Below is a small trained network, with its code and all its weights. Each question gives an input and a target symbol and asks what happens when units are switched off, that is, made to give their printed mean instead of their output.

import numpy as np


def w(rows, s, z=0):
    codes = np.array(rows[::2]) - 128.0
    scale = np.full(codes.shape[1], s)
    scale[-1] = z or s
    return codes * scale


def f(y):
    return np.maximum(y, 0)


def softmax(a):
    e = np.exp(a - a.max(-1, keepdims=True))
    return e / e.sum(-1, keepdims=True)


def log_softmax(a):
    a = a - a.max(-1, keepdims=True)
    return a - np.log(np.exp(a).sum(-1, keepdims=True))


def net(x, mask):
    ids = ['ΓΔΞΣβεζηθλμπτω'.index(c) for c in x.split()]
    T = len(ids)
    res = E[ids] + P[:T]
    u = 0
    for l in range(3):
        q, k, v = (res @ M[l].T for M in (Q, K, V))
        z = softmax(np.where(np.tri(T) > 0, q @ k.T / 3**0.5, -1e9)) @ v
        res = res + np.where(mask[u], z, O[l][:, -1]) @ O[l][:, :-1]
        u += 1
        y = f(res @ A[l][:, :-1].T + A[l][:, -1])
        res = res + np.where(mask[u : u + 8], y, B[l][:, -1]) @ B[l][:, :-1]
        u += 8
    return log_softmax(res[-1] @ U[:, :-1].T + U[:, -1])


Q, K, V, O, A, B = {}, {}, {}, {}, {}, {}
E = w([
[131,112,124,158,136,147,54,139,133],'Γ',
[96,90,112,160,120,123,163,182,146],'Δ',
[77,123,111,126,35,200,136,205,132],'Ξ',
[36,143,197,180,47,194,85,125,141],'Σ',
[78,127,90,86,41,114,108,51,181],'β',
[101,93,106,193,145,184,126,149,41],'ε',
[97,165,16,130,203,133,154,116,94],'ζ',
[78,194,85,150,146,116,118,177,192],'η',
[117,103,41,100,91,193,121,81,40],'θ',
[80,183,148,213,161,102,89,137,168],'λ',
[25,186,124,138,98,214,123,90,92],'μ',
[160,104,65,169,183,68,109,126,149],'π',
[167,26,28,116,142,143,105,115,88],'τ',
[125,10,143,169,97,141,82,161,154],'ω',
],0.014)
P = w([
[49,110,219,69,87,9,2,237,3],'0',
[59,73,185,84,86,23,104,181,48],'1',
[82,94,143,112,85,45,121,137,91],'2',
[109,87,120,135,98,83,127,120,126],'3',
[143,100,96,156,99,107,130,98,153],'4',
[161,101,80,177,111,137,133,77,176],'5',
[190,98,66,199,115,157,147,71,196],'6',
[208,108,44,223,121,162,126,39,224],'7',
],0.008)
Q[0] = w([
[53,90,30,254,85,139,92,93,171],'0.h1',
[173,129,132,134,92,140,125,120,152],'0.h1',
[114,80,83,138,130,130,90,123,151],'0.h1',
],0.0092)
K[0] = w([
[242,129,80,220,117,254,223,70,250],'0.h1',
[125,130,126,196,143,155,70,114,124],'0.h1',
[132,190,115,173,139,221,176,89,178],'0.h1',
],0.0059)
V[0] = w([
[175,102,137,136,213,179,64,228,106],'0.h1',
[63,229,154,188,196,13,165,180,247],'0.h1',
[216,123,164,96,115,1,23,22,223],'0.h1',
],0.0058)
O[0] = w([
[91,190,178,14,106,174,59,8,152,3],'0.h1',
[254,74,112,59,6,177,168,100,6,58],'0.h1',
[49,155,138,101,136,250,221,245,85,163],'0.h1',
],0.0056,0.0035)
A[0] = w([
[187,120,220,163,94,65,203,96,186,148],'0.n1',
[133,31,101,189,154,183,88,92,20,211],'0.n2',
[254,134,113,153,80,64,102,95,81,137],'0.n3',
[220,153,188,135,186,4,172,163,209,168],'0.n4',
[169,201,232,52,142,217,77,139,128,2],'0.n5',
[103,167,116,214,105,80,115,230,125,143],'0.n6',
[141,181,163,190,80,141,121,208,134,82],'0.n7',
[151,50,119,89,60,133,117,43,135,126],'0.n8',
],0.0067,0.0087)
B[0] = w([
[142,124,120,125,135,141,43,186,146,141],'0.n1',
[213,211,176,138,147,104,143,254,150,254],'0.n2',
[175,143,149,149,92,64,105,157,158,146],'0.n3',
[104,138,76,136,170,164,8,152,141,139],'0.n4',
[222,129,77,101,163,20,156,85,164,128],'0.n5',
[30,121,144,150,203,117,150,153,138,213],'0.n6',
[101,102,178,102,177,174,124,168,178,136],'0.n7',
[151,155,90,133,28,118,79,176,137,152],'0.n8',
],0.0084,0.0088)
Q[1] = w([
[151,138,108,249,150,31,140,192,98],'1.h1',
[90,213,153,192,134,184,163,121,113],'1.h1',
[119,111,140,167,106,196,158,118,1],'1.h1',
],0.006)
K[1] = w([
[140,144,89,207,103,253,149,113,224],'1.h1',
[177,65,89,125,165,201,140,141,225],'1.h1',
[75,12,147,40,138,60,141,102,141],'1.h1',
],0.0055)
V[1] = w([
[139,174,74,226,155,101,215,122,47],'1.h1',
[161,135,50,75,127,118,77,132,139],'1.h1',
[113,2,27,108,67,92,184,156,203],'1.h1',
],0.0071)
O[1] = w([
[89,60,136,154,71,100,187,54,112,236],'1.h1',
[72,182,223,190,212,149,128,152,126,3],'1.h1',
[172,143,178,1,158,127,209,116,208,189],'1.h1',
],0.0069,0.0019)
A[1] = w([
[140,44,166,65,102,186,122,1,84,34],'1.n1',
[145,121,164,149,149,110,142,95,113,128],'1.n2',
[128,180,168,143,116,105,126,119,137,160],'1.n3',
[206,51,96,61,52,70,62,26,64,6],'1.n4',
[130,97,132,116,118,172,105,22,83,17],'1.n5',
[130,79,104,103,111,145,154,87,137,107],'1.n6',
[142,142,141,112,199,209,134,9,137,5],'1.n7',
[166,102,134,91,87,112,96,74,101,55],'1.n8',
],0.021)
B[1] = w([
[168,228,94,131,136,161,48,105,179,128],'1.n1',
[127,140,160,105,124,115,121,111,174,138],'1.n2',
[128,102,113,88,119,129,144,137,158,254],'1.n3',
[232,39,7,176,221,163,184,244,204,128],'1.n4',
[55,133,85,119,211,185,142,83,187,128],'1.n5',
[159,186,201,162,132,80,138,92,125,156],'1.n6',
[207,197,145,106,194,12,182,43,188,128],'1.n7',
[79,101,61,95,120,184,123,183,128,128],'1.n8',
],0.019,0.0079)
Q[2] = w([
[194,85,79,205,157,111,207,178,208],'2.h1',
[193,2,220,64,181,99,89,88,10],'2.h1',
[107,99,162,133,53,155,124,141,140],'2.h1',
],0.0052)
K[2] = w([
[151,177,76,213,101,218,181,93,213],'2.h1',
[21,141,144,9,121,17,95,162,2],'2.h1',
[137,143,107,123,160,112,114,133,104],'2.h1',
],0.0055)
V[2] = w([
[45,76,255,123,18,181,105,127,177],'2.h1',
[32,194,60,131,64,159,105,78,99],'2.h1',
[136,212,97,8,126,117,168,48,110],'2.h1',
],0.007)
O[2] = w([
[216,188,29,199,192,132,186,63,138,167],'2.h1',
[149,220,125,208,85,179,149,213,233,36],'2.h1',
[65,205,115,208,96,96,21,254,130,3],'2.h1',
],0.0072,0.0074)
A[2] = w([
[166,107,141,155,137,87,120,173,164,131],'2.n1',
[172,141,146,160,106,175,103,102,80,78],'2.n2',
[96,135,133,106,148,154,155,70,93,143],'2.n3',
[150,222,162,177,93,239,121,113,45,12],'2.n4',
[85,99,75,120,114,171,130,135,113,146],'2.n5',
[91,102,240,248,175,228,82,41,24,23],'2.n6',
[128,101,163,188,147,235,83,114,18,8],'2.n7',
[208,189,212,205,173,194,58,70,8,5],'2.n8',
],0.017,0.022)
B[2] = w([
[115,160,114,151,114,152,109,137,135,244],'2.n1',
[106,112,123,144,144,103,115,123,85,128],'2.n2',
[124,141,129,103,142,103,101,164,113,160],'2.n3',
[186,167,118,160,179,155,14,98,151,128],'2.n4',
[151,116,156,142,148,99,91,156,97,178],'2.n5',
[59,42,208,222,101,229,193,53,79,128],'2.n6',
[80,134,174,126,182,6,70,184,94,128],'2.n7',
[195,166,205,95,70,48,28,210,169,128],'2.n8',
],0.021,0.011)
U = w([
[155,102,114,145,136,139,121,177,119,244],'Γ',
[85,80,74,61,76,130,193,100,166,207],'Δ',
[153,206,121,101,149,112,103,70,200,114],'Ξ',
[199,173,55,159,160,140,145,96,77,52],'Σ',
[112,175,154,166,196,183,203,183,112,131],'β',
[126,78,115,160,118,75,102,37,113,137],'ε',
[70,95,211,133,39,156,99,139,159,146],'ζ',
[185,178,146,102,79,159,128,166,120,9],'η',
[59,105,161,185,169,120,114,107,160,13],'θ',
[206,138,142,124,70,160,175,135,61,124],'λ',
[134,148,90,216,120,146,103,126,118,26],'μ',
[126,108,253,88,80,175,177,135,79,197],'π',
[70,96,201,114,155,118,133,121,159,2],'τ',
[171,158,109,65,183,111,161,99,108,6],'ω',
],0.014,0.0071)

Each question gives the input, a string of symbols that net reads in full, and the target symbol t.
The units are the heads (3 rows each of Q, K, V and O) and the neurons (one row each of A and B). Each row of codes is followed by its name. A weight is (code - 128) times the scale printed after its matrix; where a second scale follows, it is the last column's (O, A, B and U).
mask holds one flag per unit, layer by layer, with each layer's heads first. A switched-off unit (its flag False) gives its mean, the last column of its rows in O or B, instead of its output. The means were averaged over made-up inputs and are rounded, as every weight is.
A unit's drop is (log p(t) with every unit on - log p(t) with that unit switched off) / (log p(t) with every unit on - log p(t) with every unit switched off).
The circuit of an input: a set's keep is (log p(t) with only the set's units on - log p(t) with every unit switched off) / (log p(t) with every unit on - log p(t) with every unit switched off). Starting from the 12 units with the biggest drops (on a tie, the unit counted first), units are removed one at a time, each time the one whose removal leaves the highest keep (on an exact tie, the one counted first), for as long as the keep stays at least 0.8.
units of the circuit, in order: the units of the circuit, biggest drop first
most important unit: the unit with the biggest drop
k most important neurons: the k neurons with the biggest drops, biggest first
top k neurons in layer l: the k neurons of layer l with the biggest drops, biggest first
input β λ β ζ ω β μ, target Γ: most important unit -> 1.n6
input ω μ ε β λ ω β π, target β: units of the circuit, in order -> [0.h1; 0.n2]
input β ε β τ ω π, target ω: units of the circuit, in order -> [0.h1; 2.h1; 2.n3]
input τ β β β β τ Σ, target τ: top 2 neurons in layer 0 -> [0.n2; 0.n6]
input π ω π Σ, target Γ: top 2 neurons in layer 2 -> [2.n5; 2.n3]
input ε Δ β π, target β: units of the circuit, in order -> [0.h1; 2.n1; 1.h1]
input ζ ζ ε ε ε β, target ε: 2 most important neurons -> [0.n2; 2.n1]
input β β ζ ζ β ω Ξ ζ, target Ξ: units of the circuit, in order -> [0.h1; 1.h1]
input ζ ζ π Σ ω ζ, target ω: units of the circuit, in order -> [2.n1; 2.h1]
input ε ε ζ β ζ, target Δ: top 3 neurons in layer 1 -> [1.n6; 1.n2; 1.n3]
input Ξ Σ η β τ, target β: 3 most important neurons -> [0.n2; 2.n1; 1.n3]
input ε β Ξ β Δ Δ, target Δ: 2 most important neurons -> [2.n5; 1.n6]
input β β μ ω β, target ω: 2 most important neurons -> [0.n2; 2.n3]
input β ω β μ, target Γ: units of the circuit, in order -> [2.n5; 1.n6; 1.n3]
input β θ β Ξ, target β: most important unit -> 2.h1
input Δ ε θ β ω ε π Σ, target π: top 3 neurons in layer 0 -> [0.n4; 0.n6; 0.n2]
input β β ζ β τ, target β: 3 most important neurons -> [0.n2; 1.n3; 2.n1]
input Ξ ζ μ, target ζ: units of the circuit, in order -> [2.h1; 0.h1; 0.n6]
input β Ξ β β, target β: 2 most important neurons -> [1.n3; 0.n2]
input Δ Ξ τ, target Ξ: top neuron in layer 2 -> [2.n1]
input μ Σ ε ε, target Δ: 3 most important neurons -> [1.n3; 2.n5; 0.n2]
input ε ε ε ε λ Σ, target Γ: units of the circuit, in order -> [2.n5; 1.n6; 1.h1]
input Δ π ω β β ω ζ, target ω: 2 most important neurons -> [2.n1; 1.n3]
input β β ζ ζ, target Δ: 2 most important neurons -> [2.n5; 1.n2]
input β β μ τ, target μ: 3 most important neurons -> [0.n2; 2.n1; 1.n3]
input π ω Δ ω ω β, target ω: units of the circuit, in order -> [0.n2; 2.n3; 2.h1]
input ω ω Δ Δ, target Δ: units of the circuit, in order -> [1.h1]
input Γ ε τ ζ μ π Σ, target π: 2 most important neurons -> [2.n1; 0.n4]
